Here is a tiny trained network, its code and every weight. The questions are about switching its units off for an input and a class, where a switched-off unit gives its printed mean instead of its output.

import numpy as np


def w(rows, s, z=0):
    codes = np.array(rows[::2]) - 128.0
    scale = np.full(codes.shape[1], s)
    scale[-1] = z or s
    return codes * scale


def norm(h):
    return h / np.sqrt((h * h).mean(-1, keepdims=True) + 1e-5)


def f(y):
    return y / 2 * (1 + np.tanh(0.7978845608 * (y + 0.044715 * y**3)))


def log_softmax(a):
    a = a - a.max(-1, keepdims=True)
    return a - np.log(np.exp(a).sum(-1, keepdims=True))


def net(x, mask):
    res = np.array(x, float).reshape(1, 5) / 4 @ E
    u = 0
    for l in range(2):
        y = f(norm(res) @ A[l][:, :-1].T + A[l][:, -1])
        res = res + np.where(mask[u : u + 9], y, B[l][:, -1]) @ B[l][:, :-1]
        u += 9
    return log_softmax(norm(res)[-1] @ U[:, :-1].T + U[:, -1])


A, B = {}, {}
E = w([
[131,127,132,129],'x0',
[149,2,155,122],'x1',
[85,137,175,43],'x2',
[175,129,88,73],'x3',
[86,102,65,102],'x4',
],0.0078)
A[0] = w([
[79,158,162,194,165],'L0N1',
[164,178,134,119,56],'L0N2',
[149,107,20,68,71],'L0N3',
[32,136,149,211,130],'L0N4',
[137,181,46,201,41],'L0N5',
[255,147,159,100,170],'L0N6',
[195,155,70,115,11],'L0N7',
[221,168,104,61,153],'L0N8',
[202,126,135,202,207],'L0N9',
],0.0096,0.0011)
B[0] = w([
[63,38,85,155,200],'L0N1',
[70,21,143,85,154],'L0N2',
[10,90,111,192,232],'L0N3',
[94,125,91,224,221],'L0N4',
[178,101,235,44,253],'L0N5',
[25,76,223,229,203],'L0N6',
[166,165,66,250,177],'L0N7',
[3,118,109,250,219],'L0N8',
[109,184,163,47,210],'L0N9',
],0.0063,0.0036)
A[1] = w([
[80,87,19,84,252],'L1N1',
[146,239,107,138,184],'L1N2',
[201,72,92,110,92],'L1N3',
[224,126,83,233,133],'L1N4',
[75,195,126,111,54],'L1N5',
[186,23,120,152,75],'L1N6',
[135,196,210,26,241],'L1N7',
[144,185,121,218,14],'L1N8',
[83,246,98,162,48],'L1N9',
],0.011,0.003)
B[1] = w([
[153,180,222,174,254],'L1N1',
[132,17,155,85,175],'L1N2',
[133,75,166,66,133],'L1N3',
[137,254,122,71,187],'L1N4',
[187,110,98,94,174],'L1N5',
[126,93,61,87,192],'L1N6',
[171,178,160,133,190],'L1N7',
[167,127,70,118,173],'L1N8',
[114,36,112,114,227],'L1N9',
],0.0097,0.0057)
U = w([
[138,33,82,40,114],'0',
[49,127,46,201,85],'1',
[110,138,109,127,251],'2',
[162,227,121,8,86],'3',
[84,139,132,159,64],'4',
],0.012,0.0034)

Each question gives the input, the list of numbers given to net, and the class t.
The units are the neurons (one row each of A and B). Each row of codes is followed by its name. A weight is (code - 128) times the scale printed after its matrix; where a second scale follows, it is the last column's (A, B and U).
mask holds one flag per neuron, layer by layer. A switched-off neuron (its flag False) gives its mean, the last column of its row in B, instead of its output. The means were averaged over made-up inputs and are rounded, as every weight is.
A unit's drop is (log p(t) with every unit on - log p(t) with that unit switched off) / (log p(t) with every unit on - log p(t) with every unit switched off).
The circuit of an input: a set's keep is (log p(t) with only the set's units on - log p(t) with every unit switched off) / (log p(t) with every unit on - log p(t) with every unit switched off). Starting from the 12 units with the biggest drops (on a tie, the unit counted first), units are removed one at a time, each time the one whose removal leaves the highest keep (on an exact tie, the one counted first), for as long as the keep stays at least 0.8.
units of the circuit, in order: the units of the circuit, biggest drop first
most important unit: the unit with the biggest drop
k most important neurons: the k neurons with the biggest drops, biggest first
k most important neurons of layer l: the k neurons of layer l with the biggest drops, biggest first
input [5,-8,6,1,-2], class 0: most important unit	L1N2
input [-5,3,2,7,5], class 1: units of the circuit, in order	(L0N3; L0N5)
input [8,-2,7,8,-1], class 1: units of the circuit, in order	(L0N8; L0N5)
input [-2,2,-5,-4,-2], class 3: 2 most important neurons of layer 1	(L1N4; L1N9)
input [-6,-4,2,4,7], class 4: units of the circuit, in order	(L1N1; L0N3)
input [1,-7,-7,-3,-5], class 0: units of the circuit, in order	(L1N2; L0N9; L1N9)
input [-4,-6,-4,4,6], class 0: 3 most important neurons of layer 0	(L0N5; L0N1; L0N4)
input [-3,-3,4,4,-4], class 1: 2 most important neurons	(L0N8; L0N6)
input [-8,-8,7,-3,7], class 0: 4 most important neurons of layer 1	(L1N9; L1N2; L1N4; L1N5)
input [3,-5,-7,5,3], class 3: 3 most important neurons of layer 0	(L0N7; L0N5; L0N2)
input [2,7,-5,8,4], class 1: 3 most important neurons	(L0N3; L0N5; L1N2)
input [3,-1,4,-8,-5], class 1: units of the circuit, in order	(L0N4; L0N5; L1N1)
input [-4,6,-3,-8,-5], class 1: 3 most important neurons	(L0N5; L1N1; L0N4)
input [6,-6,-8,2,-5], class 3: units of the circuit, in order	(L1N4)
input [-4,-4,2,-3,0], class 0: 2 most important neurons	(L0N3; L0N6)
input [-3,0,-2,1,4], class 4: 2 most important neurons	(L0N3; L1N1)
input [4,-5,-8,-3,1], class 3: units of the circuit, in order	(L1N4; L0N5)
input [-1,4,7,-4,-5], class 3: 2 most important neurons of layer 1	(L1N7; L1N9)
input [1,4,2,7,-7], class 1: 2 most important neurons of layer 0	(L0N6; L0N8)
input [-4,5,6,-3,0], class 3: 2 most important neurons	(L1N7; L0N8)
input [-7,-8,7,-5,-4], class 0: 3 most important neurons	(L1N9; L1N2; L0N5)
input [7,3,4,3,6], class 2: most important neuron of layer 0	(L0N3)
input [-3,-6,-8,6,7], class 3: 3 most important neurons	(L1N4; L0N7; L0N5)
input [-5,-7,-7,-7,-2], class 0: 3 most important neurons of layer 1	(L1N2; L1N9; L1N1)
input [1,4,-5,-1,8], class 4: 3 most important neurons	(L1N1; L0N3; L1N9)
input [-1,1,-5,0,7], class 4: 2 most important neurons of layer 0	(L0N3; L0N5)
input [0,-6,-3,-2,4], class 0: most important neuron	(L0N5)
input [-1,-4,6,6,7], class 4: 2 most important neurons of layer 1	(L1N1; L1N4)
input [-2,-6,-5,-6,0], class 0: 2 most important neurons	(L0N6; L0N5)
input [2,2,-8,7,8], class 3: 3 most important neurons of layer 1	(L1N4; L1N9; L1N1)
